Below are the code and all the weights of a small trained network. Each question names an input and a class and asks about switching units off, where a switched-off unit gives its printed mean instead of its output.

import numpy as np


def w(rows, s, z=0):
    codes = np.array(rows[::2]) - 128.0
    scale = np.full(codes.shape[1], s)
    scale[-1] = z or s
    return codes * scale


def f(y):
    return np.maximum(y, 0)


def log_softmax(a):
    a = a - a.max(-1, keepdims=True)
    return a - np.log(np.exp(a).sum(-1, keepdims=True))


def net(x, mask):
    res = np.array(x, float).reshape(1, 7) / 4 @ E
    y = f(res @ A[0][:, :-1].T + A[0][:, -1])
    res = res + np.where(mask, y, B[0][:, -1]) @ B[0][:, :-1]
    return log_softmax(res[-1] @ U[:, :-1].T + U[:, -1])


A, B = {}, {}
E = w([
[131,123,126,126,128,129,128,126],'x0',
[192,121,95,44,137,191,136,252],'x1',
[129,127,128,129,128,125,128,129],'x2',
[132,127,127,128,128,130,129,126],'x3',
[107,81,103,141,246,101,142,135],'x4',
[125,130,130,118,129,130,128,124],'x5',
[131,129,130,125,129,132,126,125],'x6',
],0.017)
A[0] = w([
[144,119,161,133,134,145,128,152,71],'N1',
[121,111,125,149,118,114,120,103,9],'N2',
[154,126,120,85,133,145,124,215,55],'N3',
[136,126,133,127,132,137,123,130,106],'N4',
[138,156,136,150,46,150,108,166,175],'N5',
[136,134,153,152,138,106,124,57,1],'N6',
[147,124,133,67,33,126,134,115,139],'N7',
[134,109,122,123,254,119,121,150,159],'N8',
],0.033,0.0053)
B[0] = w([
[117,133,110,139,97,115,156,96,151],'N1',
[144,120,77,103,153,94,65,110,160],'N2',
[55,181,81,155,133,87,79,7,252],'N3',
[76,144,182,150,103,117,68,155,136],'N4',
[171,95,159,108,163,169,157,179,220],'N5',
[77,175,107,143,122,122,122,72,199],'N6',
[163,86,151,130,120,121,151,208,223],'N7',
[181,96,175,109,119,165,172,233,246],'N8',
],0.016,0.044)
U = w([
[155,84,155,82,129,95,178,221,250],'0',
[42,168,73,113,117,23,95,2,6],'1',
],0.0087,0.0016)

Each question gives the input, the list of numbers given to net, and the class t.
The units are the neurons (one row each of A and B). Each row of codes is followed by its name. A weight is (code - 128) times the scale printed after its matrix; where a second scale follows, it is the last column's (A, B and U).
mask holds one flag per neuron, in row order. A switched-off neuron (its flag False) gives its mean, the last column of its row in B, instead of its output. The means were averaged over made-up inputs and are rounded, as every weight is.
A unit's drop is (log p(t) with every unit on - log p(t) with that unit switched off) / (log p(t) with every unit on - log p(t) with every unit switched off).
The circuit of an input: a set's keep is (log p(t) with only the set's units on - log p(t) with every unit switched off) / (log p(t) with every unit on - log p(t) with every unit switched off). Starting from all 8 units, units are removed one at a time, each time the one whose removal leaves the highest keep (on an exact tie, the one counted first), for as long as the keep stays at least 0.8.
circuit, biggest first: the units of the circuit, biggest drop first
k most important neurons: the k neurons with the biggest drops, biggest first
drop of u: that unit's drop, to one decimal
input [-8,-7,1,1,-8,-4,-6], class 0: 2 most important neurons	N3, N5
input [-4,-4,-5,-3,3,4,3], class 1: circuit, biggest first	N7
input [8,-7,-5,-2,-8,7,0], class 0: 2 most important neurons	N3, N7
input [7,-8,7,7,8,-5,0], class 0: 2 most important neurons	N8, N3
input [2,-8,-7,8,8,-7,-6], class 0: 2 most important neurons	N8, N3
input [-7,6,-5,-5,5,-7,2], class 1: 3 most important neurons	N3, N7, N5
input [2,-6,8,-7,5,-2,6], class 1: 3 most important neurons	N6, N7, N5
input [-7,-7,-3,4,7,6,6], class 0: 2 most important neurons	N3, N8
input [-7,3,3,5,-2,-8,8], class 1: drop of N3	0.2
input [1,8,5,-4,5,0,-5], class 1: drop of N3	3.0
input [7,-6,-3,-5,4,5,7], class 1: drop of N6	5.4
